Below are the code and all the weights of a small trained network. Each question names an input and a target symbol and asks about switching units off, where a switched-off unit gives its printed mean instead of its output.

import numpy as np


def w(rows, s, z=0):
    codes = np.array(rows[::2]) - 128.0
    scale = np.full(codes.shape[1], s)
    scale[-1] = z or s
    return codes * scale


def f(y):
    return np.maximum(y, 0)


def softmax(a):
    e = np.exp(a - a.max(-1, keepdims=True))
    return e / e.sum(-1, keepdims=True)


def log_softmax(a):
    a = a - a.max(-1, keepdims=True)
    return a - np.log(np.exp(a).sum(-1, keepdims=True))


def net(x, mask):
    ids = ['αδεζθμπσψω'.index(c) for c in x.split()]
    T = len(ids)
    res = E[ids] + P[:T]
    u = 0
    for l in range(3):
        q, k, v = (res @ M[l].T for M in (Q, K, V))
        z = softmax(np.where(np.tri(T) > 0, q @ k.T / 3**0.5, -1e9)) @ v
        res = res + np.where(mask[u], z, O[l][:, -1]) @ O[l][:, :-1]
        u += 1
        y = f(res @ A[l][:, :-1].T + A[l][:, -1])
        res = res + np.where(mask[u : u + 8], y, B[l][:, -1]) @ B[l][:, :-1]
        u += 8
    return log_softmax(res[-1] @ U[:, :-1].T + U[:, -1])


Q, K, V, O, A, B = {}, {}, {}, {}, {}, {}
E = w([
[177,166,168,146,96,201,191,91,91,176,135,172],'α',
[110,118,225,102,102,165,115,92,161,49,101,187],'δ',
[172,125,175,159,124,172,159,74,128,105,122,177],'ε',
[131,173,138,189,62,158,186,106,121,123,115,184],'ζ',
[146,172,221,134,102,192,131,89,122,119,150,186],'θ',
[172,221,60,81,66,56,26,134,2,77,81,94],'μ',
[84,115,186,96,91,184,178,98,148,154,148,149],'π',
[86,76,150,119,127,116,195,99,185,67,97,149],'σ',
[73,89,169,172,70,229,137,107,200,130,87,72],'ψ',
[148,23,207,70,174,213,177,62,165,162,64,64],'ω',
],0.0096)
P = w([
[122,129,137,170,121,120,183,138,100,106,80,125],'0',
[153,130,125,160,102,75,161,184,161,165,104,172],'1',
[167,157,129,126,127,123,187,221,143,100,110,114],'2',
[79,116,129,188,145,113,120,47,51,119,102,107],'3',
[146,1,96,203,103,84,122,105,189,196,35,201],'4',
[139,99,174,107,154,129,171,156,184,40,63,137],'5',
],0.0068)
Q[0] = w([
[104,218,169,111,158,202,226,130,91,40,134,2],'0.h0',
[200,196,151,121,81,122,177,225,207,47,75,119],'0.h0',
[180,120,123,75,112,108,129,207,177,144,87,128],'0.h0',
],0.052)
K[0] = w([
[71,91,112,173,126,47,46,17,106,223,124,174],'0.h0',
[58,129,132,152,147,160,136,1,26,78,118,86],'0.h0',
[130,159,123,127,157,169,159,139,73,51,167,72],'0.h0',
],0.052)
V[0] = w([
[77,211,144,12,74,166,109,163,54,211,160,94],'0.h0',
[193,91,125,129,112,254,84,116,120,201,124,79],'0.h0',
[174,55,96,53,197,71,235,69,90,166,159,156],'0.h0',
],0.0089)
O[0] = w([
[125,254,115,75,126,108,120,14,231,155,134,101,8],'0.h0',
[52,184,208,208,241,86,132,160,118,158,42,114,245],'0.h0',
[108,108,61,39,148,247,96,169,114,179,82,224,1],'0.h0',
],0.0053,0.0034)
A[0] = w([
[146,132,106,98,136,101,100,158,178,146,160,113,33],'0.n0',
[97,131,74,94,211,123,90,159,168,136,218,122,108],'0.n1',
[100,130,115,105,189,108,104,146,155,141,206,140,16],'0.n2',
[111,119,98,133,178,116,97,156,168,152,218,115,3],'0.n3',
[114,121,107,126,168,118,101,130,149,139,181,121,71],'0.n4',
[106,127,83,100,200,114,99,147,162,164,236,133,64],'0.n5',
[115,123,104,91,191,101,115,136,147,141,228,129,7],'0.n6',
[97,119,97,116,178,99,87,150,157,134,250,136,82],'0.n7',
],0.022,0.0048)
B[0] = w([
[38,91,131,61,116,161,86,100,118,143,235,75,254],'0.n0',
[106,25,72,106,117,183,79,128,203,154,114,112,128],'0.n1',
[153,57,75,159,86,200,169,71,135,90,158,135,128],'0.n2',
[65,169,180,164,105,95,143,121,112,74,105,156,128],'0.n3',
[149,158,92,129,172,129,92,121,98,88,101,143,128],'0.n4',
[12,143,170,239,123,120,176,130,208,81,130,105,128],'0.n5',
[122,149,48,122,116,85,29,121,149,98,130,45,128],'0.n6',
[194,100,116,235,156,116,90,121,103,255,82,61,128],'0.n7',
],0.009,8.3e-05)
Q[1] = w([
[138,172,153,103,132,196,212,161,131,48,139,100],'1.h0',
[77,103,145,155,88,157,147,3,68,105,101,114],'1.h0',
[151,98,197,151,121,118,179,166,225,170,130,176],'1.h0',
],0.041)
K[1] = w([
[72,120,82,156,125,117,30,25,66,164,117,144],'1.h0',
[158,125,78,93,119,17,2,196,164,226,148,116],'1.h0',
[108,192,67,71,153,160,100,135,30,23,127,35],'1.h0',
],0.029)
V[1] = w([
[109,100,142,70,130,79,45,128,121,53,80,121],'1.h0',
[45,131,5,163,95,129,196,154,149,139,109,63],'1.h0',
[40,64,194,57,132,131,130,133,187,125,169,103],'1.h0',
],0.015)
O[1] = w([
[87,94,88,107,118,64,129,112,89,138,132,132,44],'1.h0',
[189,134,77,183,133,153,143,84,76,50,81,125,207],'1.h0',
[97,162,86,163,165,115,254,132,144,138,171,130,3],'1.h0',
],0.0083,0.0032)
A[1] = w([
[132,193,45,92,193,78,135,174,131,98,127,113,74],'1.n0',
[146,181,23,105,113,121,113,59,196,148,230,95,38],'1.n1',
[113,201,67,82,198,77,69,168,189,116,166,151,3],'1.n2',
[128,224,155,100,154,192,142,90,198,168,99,140,57],'1.n3',
[91,168,58,108,197,246,192,81,220,131,156,207,132],'1.n4',
[214,153,100,94,174,119,140,130,186,78,182,185,35],'1.n5',
[150,86,19,62,105,249,143,140,121,131,196,205,31],'1.n6',
[70,120,117,156,211,207,126,195,123,157,84,232,111],'1.n7',
],0.012,0.0053)
B[1] = w([
[166,117,139,149,137,198,51,126,109,135,106,165,140],'1.n0',
[31,177,81,143,103,145,59,11,121,115,184,137,132],'1.n1',
[133,115,70,169,107,122,150,122,90,161,74,177,131],'1.n2',
[175,196,80,124,172,157,124,87,199,110,121,142,201],'1.n3',
[159,163,120,72,24,64,221,134,83,141,64,86,195],'1.n4',
[88,120,169,82,125,154,129,120,93,148,108,82,133],'1.n5',
[167,75,29,171,176,130,127,126,225,56,135,133,154],'1.n6',
[20,153,75,145,210,186,115,108,108,117,128,171,254],'1.n7',
],0.011,0.0078)
Q[2] = w([
[127,128,121,130,111,143,65,177,72,101,115,136],'2.h0',
[159,175,128,159,178,105,253,122,194,166,146,141],'2.h0',
[146,132,141,147,126,164,207,135,154,145,97,120],'2.h0',
],0.045)
K[2] = w([
[49,54,174,138,135,143,126,76,172,157,169,150],'2.h0',
[163,250,49,180,79,92,170,180,102,105,193,225],'2.h0',
[113,213,111,146,113,91,121,130,89,116,72,131],'2.h0',
],0.027)
V[2] = w([
[133,46,122,93,213,148,138,90,132,179,69,2],'2.h0',
[197,65,171,55,245,69,170,39,89,119,148,206],'2.h0',
[167,170,143,154,143,133,167,144,115,124,163,205],'2.h0',
],0.0097)
O[2] = w([
[172,135,53,159,104,253,182,143,103,216,167,6,195],'2.h0',
[181,180,27,141,210,72,130,158,112,203,212,162,1],'2.h0',
[170,100,176,76,109,39,77,157,111,111,86,190,145],'2.h0',
],0.0032,0.0057)
A[2] = w([
[127,134,130,120,147,6,75,182,84,153,158,98,95],'2.n0',
[187,89,152,116,107,121,85,111,127,97,145,106,129],'2.n1',
[120,149,218,117,123,113,139,134,190,185,199,121,96],'2.n2',
[107,47,159,99,61,106,160,148,106,154,233,140,93],'2.n3',
[179,111,100,37,113,56,52,158,72,142,141,165,77],'2.n4',
[173,140,84,114,136,86,83,163,109,166,196,37,1],'2.n5',
[92,94,166,176,142,167,118,181,114,142,159,167,110],'2.n6',
[124,112,188,175,138,123,175,153,130,125,144,125,102],'2.n7',
],0.017,0.0091)
B[2] = w([
[117,119,155,168,47,151,152,192,95,131,139,111,146],'2.n0',
[99,172,92,187,88,145,140,186,125,141,147,137,203],'2.n1',
[95,82,182,107,101,151,215,136,163,128,198,182,159],'2.n2',
[148,205,108,78,200,115,50,247,178,93,103,67,147],'2.n3',
[158,160,109,80,169,123,196,38,189,113,81,126,164],'2.n4',
[117,36,180,48,170,71,108,108,79,119,156,175,157],'2.n5',
[154,84,146,57,135,78,135,129,92,143,140,130,213],'2.n6',
[122,144,115,137,191,74,115,103,119,151,170,130,245],'2.n7',
],0.013,0.011)
U = w([
[2,184,108,130,174,146,184,185,96,166,83,145,1],'α',
[128,170,204,253,215,32,168,111,125,126,153,40,162],'δ',
[162,57,157,52,138,150,85,157,71,180,100,143,234],'ε',
[138,75,28,124,134,123,139,138,209,57,132,124,68],'ζ',
[156,216,148,97,186,205,11,97,239,155,93,141,137],'θ',
[94,139,196,139,121,164,187,133,191,143,189,155,51],'μ',
[105,194,145,103,154,89,121,223,169,120,151,77,42],'π',
[224,223,142,55,40,95,177,85,165,148,102,74,121],'σ',
[56,184,79,92,66,95,62,74,169,131,205,101,100],'ψ',
[121,173,159,218,25,178,84,233,84,167,96,88,215],'ω',
],0.0027,0.0053)

Each question gives the input, a string of symbols that net reads in full, and the target symbol t.
The units are the heads (3 rows each of Q, K, V and O) and the neurons (one row each of A and B). Each row of codes is followed by its name. A weight is (code - 128) times the scale printed after its matrix; where a second scale follows, it is the last column's (O, A, B and U).
mask holds one flag per unit, layer by layer, with each layer's heads first. A switched-off unit (its flag False) gives its mean, the last column of its rows in O or B, instead of its output. The means were averaged over made-up inputs and are rounded, as every weight is.
A unit's drop is (log p(t) with every unit on - log p(t) with that unit switched off) / (log p(t) with every unit on - log p(t) with every unit switched off).
The circuit of an input: a set's keep is (log p(t) with only the set's units on - log p(t) with every unit switched off) / (log p(t) with every unit on - log p(t) with every unit switched off). Starting from the 12 units with the biggest drops (on a tie, the unit counted first), units are removed one at a time, each time the one whose removal leaves the highest keep (on an exact tie, the one counted first), for as long as the keep stays at least 0.8.
circuit, biggest first: the units of the circuit, biggest drop first
unit that matters most: the unit with the biggest drop
k most important neurons: the k neurons with the biggest drops, biggest first
k most important neurons of layer l: the k neurons of layer l with the biggest drops, biggest first
drop of u: that unit's drop, to one decimal
input ε σ μ ψ ζ, target ω: unit that matters most => 2.h0
input ε ω ψ μ μ θ, target σ: circuit, biggest first => [2.n4; 1.h0]
input ψ ε ζ, target δ: circuit, biggest first => [0.h0; 2.n7; 1.h0]
input ψ ε μ, target ω: 2 most important neurons => [2.n0; 2.n1]
input ψ μ π μ δ, target σ: 2 most important neurons of layer 2 => [2.n4; 2.n7]
input μ ψ π, target ω: circuit, biggest first => [1.h0; 2.n1; 1.n7]
input ψ ε ω, target δ: circuit, biggest first => [0.h0; 1.h0; 2.n7]
input θ ω ω σ ψ α, target ζ: circuit, biggest first => [0.h0; 1.n6]
input α ω δ ω ψ π, target α: circuit, biggest first => [1.n7; 0.h0]
input ω ε μ ω ψ ω, target ε: circuit, biggest first => [1.h0; 1.n3; 0.h0]
input ω ψ ψ ψ ω μ, target ε: circuit, biggest first => [2.n5; 2.h0; 1.n7]
input ω δ ψ α ε μ, target σ: circuit, biggest first => [2.n4; 1.h0; 1.n7]
input ψ ψ ε α ψ ψ, target θ: circuit, biggest first => [1.n3; 1.h0; 0.h0]
input ψ ζ ε, target δ: circuit, biggest first => [0.h0; 2.n7; 1.h0]
input ψ ω ε ζ, target α: circuit, biggest first => [0.h0; 1.n7]
input ω π α, target α: unit that matters most => 1.n7
input μ ψ ε ψ ψ θ, target ω: 2 most important neurons => [2.n1; 1.n7]
input ω ε ψ, target α: circuit, biggest first => [0.h0; 1.n7]
input ω ζ ψ ω ζ ε, target α: circuit, biggest first => [1.n7; 0.h0]
input π θ θ ω ε, target μ: unit that matters most => 1.h0
input ψ ω μ α μ, target ψ: 2 most important neurons => [1.n1; 0.n0]
input ψ ε ε ψ ψ μ, target ω: 2 most important neurons => [1.n7; 2.n1]
input μ ψ δ, target ω: 2 most important neurons => [2.n1; 2.n7]
input π μ ψ π ψ, target ω: 2 most important neurons => [1.n7; 2.n1]
input ω δ ε, target α: drop of 1.n4 => 0.3
input δ ψ ε θ ψ, target ε: drop of 2.n6 => 0.7
input σ ε ε, target ζ: unit that matters most => 0.h0
input ψ ε ψ π, target ε: drop of 1.n7 => 0.1
